Below is a small trained network, with its code and all its weights. Each question gives an input and a class and asks what happens when units are switched off, that is, made to give their printed mean instead of their output.

import numpy as np


def w(rows, s, z=0):
    codes = np.array(rows[::2]) - 128.0
    scale = np.full(codes.shape[1], s)
    scale[-1] = z or s
    return codes * scale


def f(y):
    return y / 2 * (1 + np.tanh(0.7978845608 * (y + 0.044715 * y**3)))


def log_softmax(a):
    a = a - a.max(-1, keepdims=True)
    return a - np.log(np.exp(a).sum(-1, keepdims=True))


def net(x, mask):
    res = np.array(x, float).reshape(1, 4) / 4 @ E
    y = f(res @ A[0][:, :-1].T + A[0][:, -1])
    res = res + np.where(mask, y, B[0][:, -1]) @ B[0][:, :-1]
    return log_softmax(res[-1] @ U[:, :-1].T + U[:, -1])


A, B = {}, {}
E = w([
[2,173,29],'x0',
[174,238,89],'x1',
[102,225,192],'x2',
[191,91,9],'x3',
],0.0087)
A[0] = w([
[4,238,125,147],'N1',
[204,27,66,202],'N2',
[178,58,104,206],'N3',
[108,167,72,168],'N4',
[254,153,142,178],'N5',
[159,77,190,206],'N6',
[188,147,152,135],'N7',
[173,184,114,212],'N8',
[201,122,113,180],'N9',
[148,16,72,161],'N10',
[134,175,73,105],'N11',
[170,62,182,171],'N12',
[127,58,171,187],'N13',
[85,147,44,170],'N14',
[34,167,154,232],'N15',
[64,101,182,197],'N16',
[82,174,76,254],'N17',
[240,213,155,198],'N18',
],0.014,0.0062)
B[0] = w([
[10,100,195,218],'N1',
[62,171,42,254],'N2',
[146,181,28,214],'N3',
[66,113,158,168],'N4',
[197,67,86,219],'N5',
[252,140,138,215],'N6',
[198,76,114,169],'N7',
[118,36,153,175],'N8',
[157,97,34,185],'N9',
[83,196,99,232],'N10',
[128,108,135,155],'N11',
[231,178,87,214],'N12',
[238,230,122,200],'N13',
[30,98,151,190],'N14',
[79,155,246,206],'N15',
[166,209,197,197],'N16',
[35,38,127,196],'N17',
[203,2,115,219],'N18',
],0.0097,0.015)
U = w([
[100,147,63,166],'0',
[213,46,108,191],'1',
[205,184,238,199],'2',
[190,206,83,3],'3',
[98,93,250,82],'4',
],0.012,0.0024)

Each question gives the input, the list of numbers given to net, and the class t.
The units are the neurons (one row each of A and B). Each row of codes is followed by its name. A weight is (code - 128) times the scale printed after its matrix; where a second scale follows, it is the last column's (A, B and U).
mask holds one flag per neuron, in row order. A switched-off neuron (its flag False) gives its mean, the last column of its row in B, instead of its output. The means were averaged over made-up inputs and are rounded, as every weight is.
A unit's drop is (log p(t) with every unit on - log p(t) with that unit switched off) / (log p(t) with every unit on - log p(t) with every unit switched off).
The circuit of an input: a set's keep is (log p(t) with only the set's units on - log p(t) with every unit switched off) / (log p(t) with every unit on - log p(t) with every unit switched off). Starting from the 12 units with the biggest drops (on a tie, the unit counted first), units are removed one at a time, each time the one whose removal leaves the highest keep (on an exact tie, the one counted first), for as long as the keep stays at least 0.8.
units of the circuit, in order: the units of the circuit, biggest drop first
k most important neurons: the k neurons with the biggest drops, biggest first
drop when u is switched off: that unit's drop, to one decimal
input [-3,0,0,-3], class 2: units of the circuit, in order : (N2)
input [2,-7,5,4], class 2: 2 most important neurons : (N1 N2)
input [-4,8,6,-5], class 1: 2 most important neurons : (N18 N5)
input [-7,-4,-3,-6], class 3: 3 most important neurons : (N15 N12 N1)
input [-4,-3,1,-1], class 3: 2 most important neurons : (N15 N1)
input [-1,-4,7,8], class 0: 2 most important neurons : (N6 N18)
input [4,7,-2,5], class 0: 2 most important neurons : (N15 N16)
input [-2,2,-8,3], class 3: drop when N17 is switched off : 0.3
input [1,-8,4,4], class 3: drop when N1 is switched off : 0.1
input [1,-4,-2,-1], class 3: drop when N1 is switched off : 0.2
